Here is a tiny trained network, its code and every weight. The questions are about switching its units off for an input and a class, where a switched-off unit gives its printed mean instead of its output.

import numpy as np


def w(rows, s, z=0):
    codes = np.array(rows[::2]) - 128.0
    scale = np.full(codes.shape[1], s)
    scale[-1] = z or s
    return codes * scale


def norm(h):
    return h / np.sqrt((h * h).mean(-1, keepdims=True) + 1e-5)


def f(y):
    return y / 2 * (1 + np.tanh(0.7978845608 * (y + 0.044715 * y**3)))


def log_softmax(a):
    a = a - a.max(-1, keepdims=True)
    return a - np.log(np.exp(a).sum(-1, keepdims=True))


def net(x, mask):
    res = np.array(x, float).reshape(1, 6) / 4 @ E
    u = 0
    for l in range(2):
        y = f(norm(res) @ A[l][:, :-1].T + A[l][:, -1])
        res = res + np.where(mask[u : u + 14], y, B[l][:, -1]) @ B[l][:, :-1]
        u += 14
    return log_softmax(norm(res)[-1] @ U[:, :-1].T + U[:, -1])


A, B = {}, {}
E = w([
[144,168,126,145,86,143,62,76,103,161,43],'x0',
[217,199,214,136,99,94,109,103,119,99,161],'x1',
[78,145,161,123,169,99,226,28,180,189,85],'x2',
[111,134,74,137,21,80,119,181,147,98,192],'x3',
[130,175,80,67,77,95,142,120,82,137,159],'x4',
[141,254,120,169,142,119,196,134,65,87,65],'x5',
],0.0084)
A[0] = w([
[128,108,154,140,119,132,111,103,165,114,102,67],'0.n0',
[129,120,136,155,143,145,41,109,128,132,5,83],'0.n1',
[125,96,165,126,121,128,91,82,143,146,125,71],'0.n2',
[89,103,12,139,69,130,105,203,128,127,115,107],'0.n3',
[135,194,126,142,55,105,128,140,121,117,125,54],'0.n4',
[131,128,188,157,154,124,153,129,139,114,121,77],'0.n5',
[125,227,138,142,90,104,173,116,142,129,118,112],'0.n6',
[144,150,124,112,115,106,137,109,150,126,107,118],'0.n7',
[144,80,151,154,91,135,2,174,137,126,175,132],'0.n8',
[108,154,84,128,147,152,168,118,114,116,57,93],'0.n9',
[97,120,78,124,73,130,150,74,129,131,102,106],'0.n10',
[107,65,132,151,173,104,122,159,138,102,109,145],'0.n11',
[126,171,104,106,104,121,103,63,125,147,67,3],'0.n12',
[121,161,137,117,88,102,119,80,131,119,128,82],'0.n13',
],0.014,0.0049)
B[0] = w([
[121,169,109,127,134,164,63,150,133,118,147,149],'0.n0',
[105,130,220,198,132,231,170,147,86,154,137,233],'0.n1',
[178,193,112,70,143,195,61,137,121,65,128,174],'0.n2',
[100,4,150,119,19,102,81,122,81,61,133,255],'0.n3',
[110,232,100,120,210,143,110,139,189,185,177,198],'0.n4',
[125,66,160,138,76,106,149,80,134,194,139,164],'0.n5',
[164,162,140,218,85,176,113,129,69,69,113,223],'0.n6',
[135,144,169,111,102,144,153,92,123,153,125,148],'0.n7',
[146,155,71,102,99,17,124,156,79,101,172,247],'0.n8',
[180,206,98,118,134,102,151,145,179,184,99,199],'0.n9',
[90,98,120,130,151,83,100,89,95,167,46,181],'0.n10',
[149,153,137,137,142,182,129,167,174,152,83,188],'0.n11',
[115,47,173,173,69,149,200,136,146,113,126,177],'0.n12',
[139,183,135,145,142,157,170,133,108,156,87,162],'0.n13',
],0.014,0.0098)
A[1] = w([
[149,136,82,122,133,175,90,177,46,84,4,122],'1.n0',
[105,69,233,140,228,193,86,72,82,114,173,183],'1.n1',
[33,156,119,125,107,169,52,167,146,154,74,59],'1.n2',
[147,106,226,203,128,159,189,101,104,135,80,22],'1.n3',
[98,125,94,95,223,96,120,107,197,221,57,195],'1.n4',
[161,88,153,178,70,155,169,142,242,106,140,15],'1.n5',
[107,73,75,55,180,84,56,78,107,22,143,55],'1.n6',
[186,115,126,120,134,138,67,202,231,134,130,73],'1.n7',
[4,147,30,148,34,125,79,157,148,118,104,123],'1.n8',
[111,117,94,123,112,173,117,72,104,68,147,93],'1.n9',
[115,192,146,226,83,19,125,40,126,122,123,97],'1.n10',
[148,93,101,113,155,95,165,182,213,97,199,68],'1.n11',
[133,37,160,113,147,124,130,204,208,135,163,2],'1.n12',
[70,79,220,195,149,251,100,136,174,109,169,31],'1.n13',
],0.011,0.0024)
B[1] = w([
[127,127,205,116,168,140,149,52,223,222,231,203],'1.n0',
[118,211,134,107,77,124,155,17,198,208,155,195],'1.n1',
[178,101,116,127,100,51,243,153,82,139,93,163],'1.n2',
[86,55,126,84,110,138,155,101,150,118,84,253],'1.n3',
[78,144,10,146,170,79,119,164,173,112,121,169],'1.n4',
[133,114,126,129,129,183,148,137,104,166,71,155],'1.n5',
[51,85,83,153,105,128,83,168,130,78,135,200],'1.n6',
[121,131,154,120,70,190,125,149,80,48,152,151],'1.n7',
[146,83,169,98,111,172,171,90,125,94,52,213],'1.n8',
[234,155,87,73,103,52,210,143,173,151,108,145],'1.n9',
[145,48,221,111,188,219,134,121,147,163,131,212],'1.n10',
[96,44,139,170,117,181,109,33,111,144,155,150],'1.n11',
[147,190,245,140,93,90,142,42,80,171,104,154],'1.n12',
[167,55,186,150,110,131,212,103,92,118,55,228],'1.n13',
],0.011)
U = w([
[193,242,155,162,144,183,66,142,130,128,236,83],'0',
[136,87,224,193,77,236,201,65,148,183,67,202],'1',
[67,126,2,143,183,101,136,150,214,161,90,4],'2',
[102,28,73,89,4,77,29,168,94,31,178,147],'3',
],0.0091,0.0027)

Each question gives the input, the list of numbers given to net, and the class t.
The units are the neurons (one row each of A and B). Each row of codes is followed by its name. A weight is (code - 128) times the scale printed after its matrix; where a second scale follows, it is the last column's (A, B and U).
mask holds one flag per neuron, layer by layer. A switched-off neuron (its flag False) gives its mean, the last column of its row in B, instead of its output. The means were averaged over made-up inputs and are rounded, as every weight is.
A unit's drop is (log p(t) with every unit on - log p(t) with that unit switched off) / (log p(t) with every unit on - log p(t) with every unit switched off).
The circuit of an input: a set's keep is (log p(t) with only the set's units on - log p(t) with every unit switched off) / (log p(t) with every unit on - log p(t) with every unit switched off). Starting from the 12 units with the biggest drops (on a tie, the unit counted first), units are removed one at a time, each time the one whose removal leaves the highest keep (on an exact tie, the one counted first), for as long as the keep stays at least 0.8.
units of the circuit, in order: the units of the circuit, biggest drop first
top k neurons: the k neurons with the biggest drops, biggest first
k most important neurons of layer l: the k neurons of layer l with the biggest drops, biggest first
drop when u is switched off: that unit's drop, to one decimal
input [0,3,0,1,3,-3], class 3: units of the circuit, in order	(0.n8)
input [-1,-1,8,-5,2,-5], class 2: top 2 neurons	(0.n1; 1.n4)
input [-4,-7,-1,-7,-4,7], class 2: top 2 neurons	(0.n9; 1.n4)
input [-2,4,5,2,-7,-6], class 3: 2 most important neurons of layer 0	(0.n1; 0.n2)
input [8,2,0,6,7,-4], class 3: 3 most important neurons of layer 0	(0.n3; 0.n8; 0.n1)
input [0,-4,3,-5,3,-6], class 2: 4 most important neurons of layer 0	(0.n3; 0.n6; 0.n1; 0.n12)
input [-6,-7,-2,-3,-8,8], class 2: top 2 neurons	(0.n9; 1.n4)
input [-2,-5,-8,-7,8,8], class 0: 2 most important neurons of layer 0	(0.n9; 0.n10)
input [6,4,5,5,-5,-8], class 3: top 3 neurons	(0.n8; 0.n6; 0.n2)
input [0,-5,7,0,8,-1], class 2: top 2 neurons	(1.n4; 0.n10)
input [-5,-8,7,-6,-3,-4], class 2: top 3 neurons	(1.n4; 0.n3; 0.n1)
input [2,7,5,6,-5,-5], class 0: 2 most important neurons of layer 0	(0.n3; 0.n13)
input [0,0,7,-2,4,-6], class 2: top 2 neurons	(0.n1; 0.n3)
input [3,8,0,2,7,5], class 0: units of the circuit, in order	(0.n4)
input [-7,-8,2,-7,-8,8], class 2: top 2 neurons	(1.n4; 0.n9)
input [4,4,-6,1,2,5], class 0: drop when 0.n4 is switched off	0.1
input [3,0,-5,-6,5,-7], class 3: drop when 0.n8 is switched off	1.2
input [-4,7,-1,0,-6,-4], class 3: drop when 0.n8 is switched off	0.3
